Below are the code and all the weights of a small trained network. Each question names an input and a class and asks about switching units off, where a switched-off unit gives its printed mean instead of its output.

import numpy as np


def w(rows, s, z=0):
    codes = np.array(rows[::2]) - 128.0
    scale = np.full(codes.shape[1], s)
    scale[-1] = z or s
    return codes * scale


def f(y):
    return y / 2 * (1 + np.tanh(0.7978845608 * (y + 0.044715 * y**3)))


def log_softmax(a):
    a = a - a.max(-1, keepdims=True)
    return a - np.log(np.exp(a).sum(-1, keepdims=True))


def net(x, mask):
    res = np.array(x, float).reshape(1, 5) / 4 @ E
    y = f(res @ A[0][:, :-1].T + A[0][:, -1])
    res = res + np.where(mask, y, B[0][:, -1]) @ B[0][:, :-1]
    return log_softmax(res[-1] @ U[:, :-1].T + U[:, -1])


A, B = {}, {}
E = w([
[86,159,117,254],'x0',
[11,104,127,86],'x1',
[112,245,197,98],'x2',
[129,130,128,131],'x3',
[121,203,7,102],'x4',
],0.0071)
A[0] = w([
[93,167,125,197,83],'neuron 0',
[121,87,93,158,100],'neuron 1',
[122,188,151,113,53],'neuron 2',
[124,188,51,102,64],'neuron 3',
[35,112,135,87,85],'neuron 4',
[141,243,194,135,82],'neuron 5',
[123,194,174,118,72],'neuron 6',
[228,128,132,151,77],'neuron 7',
[70,81,104,109,138],'neuron 8',
[100,130,120,209,64],'neuron 9',
[115,143,120,174,7],'neuron 10',
[47,107,121,97,61],'neuron 11',
[140,64,81,132,99],'neuron 12',
[156,113,124,44,99],'neuron 13',
[126,85,204,132,75],'neuron 14',
[121,73,79,152,120],'neuron 15',
[161,42,106,161,145],'neuron 16',
[130,120,103,181,42],'neuron 17',
[34,80,132,99,52],'neuron 18',
[111,192,202,109,84],'neuron 19',
[150,113,128,66,99],'neuron 20',
[199,144,133,165,62],'neuron 21',
[110,141,130,206,67],'neuron 22',
[155,139,137,46,53],'neuron 23',
[162,90,149,33,100],'neuron 24',
[86,166,99,202,70],'neuron 25',
[45,106,141,111,92],'neuron 26',
[113,185,171,115,85],'neuron 27',
[107,139,123,185,55],'neuron 28',
[142,62,88,143,65],'neuron 29',
[250,117,120,121,92],'neuron 30',
[115,174,34,111,3],'neuron 31',
[203,143,134,157,69],'neuron 32',
[178,88,105,48,97],'neuron 33',
[130,63,81,158,111],'neuron 34',
[183,135,148,147,68],'neuron 35',
[160,125,115,43,88],'neuron 36',
[149,117,127,68,29],'neuron 37',
[123,146,31,115,60],'neuron 38',
[46,104,131,101,79],'neuron 39',
[189,149,133,150,42],'neuron 40',
[147,67,78,143,74],'neuron 41',
[143,74,248,166,42],'neuron 42',
[98,135,124,164,27],'neuron 43',
[200,149,132,154,38],'neuron 44',
[108,140,109,204,26],'neuron 45',
[105,70,235,142,30],'neuron 46',
],0.011,0.0055)
B[0] = w([
[84,93,160,150,183],'neuron 0',
[108,138,150,101,164],'neuron 1',
[105,113,126,39,145],'neuron 2',
[190,7,53,86,203],'neuron 3',
[150,204,97,177,206],'neuron 4',
[79,128,128,52,241],'neuron 5',
[99,133,130,58,172],'neuron 6',
[113,197,88,171,185],'neuron 7',
[147,180,149,150,207],'neuron 8',
[52,93,164,170,178],'neuron 9',
[45,107,103,130,113],'neuron 10',
[152,180,96,164,171],'neuron 11',
[103,149,145,75,189],'neuron 12',
[61,104,148,185,213],'neuron 13',
[105,115,80,116,201],'neuron 14',
[109,154,158,71,198],'neuron 15',
[114,179,142,37,254],'neuron 16',
[85,130,129,128,131],'neuron 17',
[120,202,82,153,199],'neuron 18',
[100,141,129,48,208],'neuron 19',
[91,114,141,162,178],'neuron 20',
[81,190,80,161,153],'neuron 21',
[74,103,139,155,170],'neuron 22',
[70,112,139,141,181],'neuron 23',
[53,119,138,188,250],'neuron 24',
[92,97,152,163,191],'neuron 25',
[151,189,91,160,191],'neuron 26',
[116,137,128,54,170],'neuron 27',
[58,93,148,145,140],'neuron 28',
[88,145,130,33,171],'neuron 29',
[124,186,115,175,220],'neuron 30',
[175,42,46,134,182],'neuron 31',
[109,181,90,150,156],'neuron 32',
[71,102,156,155,230],'neuron 33',
[94,158,153,50,206],'neuron 34',
[118,168,83,130,134],'neuron 35',
[60,90,151,200,206],'neuron 36',
[46,111,116,154,138],'neuron 37',
[153,92,113,100,193],'neuron 38',
[143,181,98,162,184],'neuron 39',
[100,158,97,132,131],'neuron 40',
[93,147,148,34,176],'neuron 41',
[151,49,1,107,255],'neuron 42',
[97,128,125,138,114],'neuron 43',
[100,159,96,143,141],'neuron 44',
[72,112,130,141,154],'neuron 45',
[152,70,32,112,235],'neuron 46',
],0.0085,0.0042)
U = w([
[147,42,47,128,85],'0',
[127,119,144,142,251],'1',
[99,141,151,74,80],'2',
[68,82,163,190,93],'3',
[133,191,93,179,89],'4',
[248,104,252,175,136],'5',
],0.014,0.018)

Each question gives the input, the list of numbers given to net, and the class t.
The units are the neurons (one row each of A and B). Each row of codes is followed by its name. A weight is (code - 128) times the scale printed after its matrix; where a second scale follows, it is the last column's (A, B and U).
mask holds one flag per neuron, in row order. A switched-off neuron (its flag False) gives its mean, the last column of its row in B, instead of its output. The means were averaged over made-up inputs and are rounded, as every weight is.
A unit's drop is (log p(t) with every unit on - log p(t) with that unit switched off) / (log p(t) with every unit on - log p(t) with every unit switched off).
The circuit of an input: a set's keep is (log p(t) with only the set's units on - log p(t) with every unit switched off) / (log p(t) with every unit on - log p(t) with every unit switched off). Starting from the 12 units with the biggest drops (on a tie, the unit counted first), units are removed one at a time, each time the one whose removal leaves the highest keep (on an exact tie, the one counted first), for as long as the keep stays at least 0.8.
circuit, biggest first: the units of the circuit, biggest drop first
most important unit: the unit with the biggest drop
top k neurons: the k neurons with the biggest drops, biggest first
drop when u is switched off: that unit's drop, to one decimal
input [2,-3,5,-4,0], class 2: circuit, biggest first => (neuron 5; neuron 19)
input [-8,-7,7,-7,2], class 3: most important unit => neuron 36
input [-4,-5,-3,-2,2], class 4: circuit, biggest first => (neuron 30; neuron 7)
input [-6,-1,6,-4,-6], class 0: circuit, biggest first => (neuron 42; neuron 46)
input [0,8,-6,3,7], class 4: circuit, biggest first => (neuron 8; neuron 4)
input [2,-1,5,-1,2], class 2: circuit, biggest first => (neuron 5; neuron 6)
input [0,-4,4,5,5], class 0: circuit, biggest first => (neuron 3; neuron 31)
input [7,8,1,5,2], class 4: circuit, biggest first => (neuron 4; neuron 26)
input [3,3,-1,0,-5], class 0: circuit, biggest first => (neuron 42; neuron 46)
input [-2,6,-8,5,-7], class 2: circuit, biggest first => (neuron 16; neuron 34)
input [6,-2,-4,4,4], class 3: top 2 neurons => (neuron 9; neuron 25)
input [8,-8,-7,1,4], class 3: top 2 neurons => (neuron 9; neuron 25)
input [8,8,-8,6,-6], class 2: top 2 neurons => (neuron 16; neuron 34)
input [-6,-1,4,1,-4], class 3: top neuron => (neuron 24)
input [3,-6,8,6,-7], class 2: top 2 neurons => (neuron 5; neuron 19)
input [-8,8,4,-2,8], class 0: top 2 neurons => (neuron 3; neuron 31)
input [-7,-8,-5,-3,7], class 4: top 2 neurons => (neuron 30; neuron 7)
input [-8,7,-8,6,-6], class 2: top 2 neurons => (neuron 16; neuron 29)
input [-3,-8,-5,0,5], class 4: drop when neuron 7 is switched off => 0.2
input [2,-6,-1,3,6], class 0: circuit, biggest first => (neuron 3)
input [-8,-3,7,2,3], class 3: drop when neuron 13 is switched off => 0.2
input [-4,8,-5,7,6], class 4: drop when neuron 42 is switched off => 0.1
input [4,6,-2,1,8], class 0: drop when neuron 3 is switched off => 0.4
